Here is a tiny trained network, its code and every weight. The questions are about switching its units off for an input and a target symbol, where a switched-off unit gives its printed mean instead of its output.

import numpy as np


def w(rows, s, z=0):
    codes = np.array(rows[::2]) - 128.0
    scale = np.full(codes.shape[1], s)
    scale[-1] = z or s
    return codes * scale


def norm(h):
    return h / np.sqrt((h * h).mean(-1, keepdims=True) + 1e-5)


def f(y):
    return np.maximum(y, 0)


def softmax(a):
    e = np.exp(a - a.max(-1, keepdims=True))
    return e / e.sum(-1, keepdims=True)


def log_softmax(a):
    a = a - a.max(-1, keepdims=True)
    return a - np.log(np.exp(a).sum(-1, keepdims=True))


def net(x, mask):
    ids = ['δζηθλστφ'.index(c) for c in x.split()]
    T = len(ids)
    res = E[ids] + P[:T]
    r = norm(res)
    for j in range(3):
        rows = slice(4 * j, 4 * j + 4)
        q, k, v = (r @ M[0][rows].T for M in (Q, K, V))
        z = softmax(np.where(np.tri(T) > 0, q @ k.T / 4**0.5, -1e9)) @ v
        o = O[0][rows]
        res = res + np.where(mask[j], z, o[:, -1]) @ o[:, :-1]
    y = f(norm(res) @ A[0][:, :-1].T + A[0][:, -1])
    res = res + np.where(mask[3:11], y, B[0][:, -1]) @ B[0][:, :-1]
    return log_softmax(norm(res)[-1] @ U[:, :-1].T + U[:, -1])


Q, K, V, O, A, B = {}, {}, {}, {}, {}, {}
E = w([
[97,157,27,162,138],'δ',
[55,168,55,253,176],'ζ',
[146,101,107,234,130],'η',
[132,183,197,197,162],'θ',
[58,157,178,168,152],'λ',
[128,227,64,112,163],'σ',
[167,123,91,151,191],'τ',
[96,181,102,165,91],'φ',
],0.011)
P = w([
[122,95,139,82,121],'0',
[109,174,84,244,251],'1',
[147,124,139,117,102],'2',
[131,170,99,234,239],'3',
[153,125,136,116,101],'4',
[142,180,99,221,244],'5',
[150,124,139,116,103],'6',
[135,173,105,220,248],'7',
[157,127,136,121,97],'8',
[139,168,105,218,243],'9',
[155,126,135,117,102],'10',
[145,171,103,212,248],'11',
[157,125,134,116,103],'12',
],0.019)
Q[0] = w([
[149,122,150,59,150],'head 0',
[200,99,131,123,91],'head 0',
[121,126,90,155,228],'head 0',
[133,160,105,102,83],'head 0',
[133,152,130,90,186],'head 1',
[107,109,147,104,144],'head 1',
[150,129,107,101,37],'head 1',
[69,177,147,115,120],'head 1',
[165,100,114,141,210],'head 2',
[136,141,50,98,144],'head 2',
[113,175,147,101,253],'head 2',
[194,153,127,107,99],'head 2',
],0.027)
K[0] = w([
[186,145,156,46,125],'head 0',
[255,137,131,135,96],'head 0',
[71,31,88,113,204],'head 0',
[160,235,98,126,116],'head 0',
[114,109,120,42,158],'head 1',
[137,119,156,87,112],'head 1',
[203,212,121,183,144],'head 1',
[61,195,177,110,134],'head 1',
[153,28,125,94,164],'head 2',
[137,144,36,93,139],'head 2',
[89,103,156,25,163],'head 2',
[232,147,113,106,50],'head 2',
],0.019)
V[0] = w([
[139,106,242,100,109],'head 0',
[132,162,92,65,124],'head 0',
[127,183,102,90,165],'head 0',
[130,195,157,90,148],'head 0',
[121,147,170,140,72],'head 1',
[130,75,159,137,125],'head 1',
[138,133,134,147,154],'head 1',
[201,114,162,92,151],'head 1',
[84,146,180,177,137],'head 2',
[111,165,79,183,252],'head 2',
[143,91,130,180,190],'head 2',
[108,130,94,99,58],'head 2',
],0.018)
O[0] = w([
[195,139,89,104,113,9],'head 0',
[153,161,196,147,228,99],'head 0',
[117,149,163,97,186,139],'head 0',
[182,147,142,50,170,94],'head 0',
[67,135,168,144,141,80],'head 1',
[136,89,162,165,134,112],'head 1',
[128,117,127,127,152,143],'head 1',
[140,39,164,112,111,90],'head 1',
[111,230,190,199,141,116],'head 2',
[140,213,20,178,223,185],'head 2',
[149,106,95,246,180,137],'head 2',
[94,123,101,75,65,132],'head 2',
],0.014,0.013)
A[0] = w([
[24,92,86,122,144,118],'neuron 0',
[199,194,208,168,88,126],'neuron 1',
[217,43,73,120,179,10],'neuron 2',
[34,89,90,12,48,11],'neuron 3',
[82,155,239,65,1,21],'neuron 4',
[88,121,121,184,195,109],'neuron 5',
[84,215,114,119,58,128],'neuron 6',
[168,178,116,68,121,80],'neuron 7',
],0.018,0.011)
B[0] = w([
[193,141,152,95,122,228],'neuron 0',
[237,134,128,124,110,185],'neuron 1',
[118,48,134,111,236,197],'neuron 2',
[133,92,14,88,65,254],'neuron 3',
[4,138,179,168,177,216],'neuron 4',
[106,136,177,52,105,252],'neuron 5',
[161,58,150,123,171,219],'neuron 6',
[111,118,180,130,72,154],'neuron 7',
],0.02,0.0091)
U = w([
[184,141,15,80,75,87],'δ',
[120,208,70,169,140,252],'ζ',
[155,91,116,222,47,138],'η',
[250,167,149,138,76,195],'θ',
[138,143,238,173,117,94],'λ',
[161,196,156,33,139,70],'σ',
[163,47,116,136,187,40],'τ',
[29,122,126,110,92,71],'φ',
],0.011,0.0024)

Each question gives the input, a string of symbols that net reads in full, and the target symbol t.
The units are the heads (4 rows each of Q, K, V and O) and the neurons (one row each of A and B). Each row of codes is followed by its name. A weight is (code - 128) times the scale printed after its matrix; where a second scale follows, it is the last column's (O, A, B and U).
mask holds one flag per unit, heads first, then neurons. A switched-off unit (its flag False) gives its mean, the last column of its rows in O or B, instead of its output. The means were averaged over made-up inputs and are rounded, as every weight is.
A unit's drop is (log p(t) with every unit on - log p(t) with that unit switched off) / (log p(t) with every unit on - log p(t) with every unit switched off).
The circuit of an input: a set's keep is (log p(t) with only the set's units on - log p(t) with every unit switched off) / (log p(t) with every unit on - log p(t) with every unit switched off). Starting from all 11 units, units are removed one at a time, each time the one whose removal leaves the highest keep (on an exact tie, the one counted first), for as long as the keep stays at least 0.8.
circuit, biggest first: the units of the circuit, biggest drop first
unit that matters most: the unit with the biggest drop
k most important neurons: the k neurons with the biggest drops, biggest first
which heads matter: for each layer, one digit per head in row order, 1 if its drop is at least 0.15 and else 0, layers parted by /
drop when u is switched off: that unit's drop, to one decimal
input η ζ ζ φ τ λ η ζ τ ζ ζ σ, target η: circuit, biggest first	[head 0; head 2]
input θ ζ ζ φ, target λ: circuit, biggest first	[head 2]
input ζ θ φ ζ ζ δ ζ ζ ζ φ ζ η, target ζ: which heads matter	001
input φ ζ ζ η ζ δ ζ ζ λ η θ, target θ: which heads matter	100
input φ τ θ ζ, target φ: which heads matter	001
input φ φ η τ φ ζ θ, target θ: which heads matter	000
input φ ζ τ σ φ η, target φ: circuit, biggest first	[head 2; neuron 4]
input η τ λ δ, target η: which heads matter	100
input σ ζ ζ θ τ ζ φ η, target δ: circuit, biggest first	[head 2; neuron 3]
input φ ζ δ τ ζ δ σ φ τ ζ τ λ, target φ: 2 most important neurons	[neuron 4; neuron 3]
input τ ζ φ ζ, target τ: which heads matter	011
input λ ζ φ ζ φ δ ζ ζ τ θ φ σ, target θ: circuit, biggest first	[head 2; neuron 1]
input λ θ φ τ θ σ η η, target θ: which heads matter	101
input ζ φ τ τ ζ τ ζ η λ, target λ: which heads matter	001
input δ δ ζ λ, target σ: unit that matters most	head 0
input λ τ σ ζ τ ζ ζ φ, target θ: which heads matter	101
input ζ δ ζ, target ζ: drop when head 2 is switched off	1.0
input λ σ τ ζ λ τ φ θ τ ζ ζ ζ, target θ: drop when head 2 is switched off	0.6
input τ ζ η σ δ ζ ζ ζ φ σ, target τ: drop when neuron 3 is switched off	0.0
input σ φ τ σ φ ζ φ θ, target δ: unit that matters most	head 2
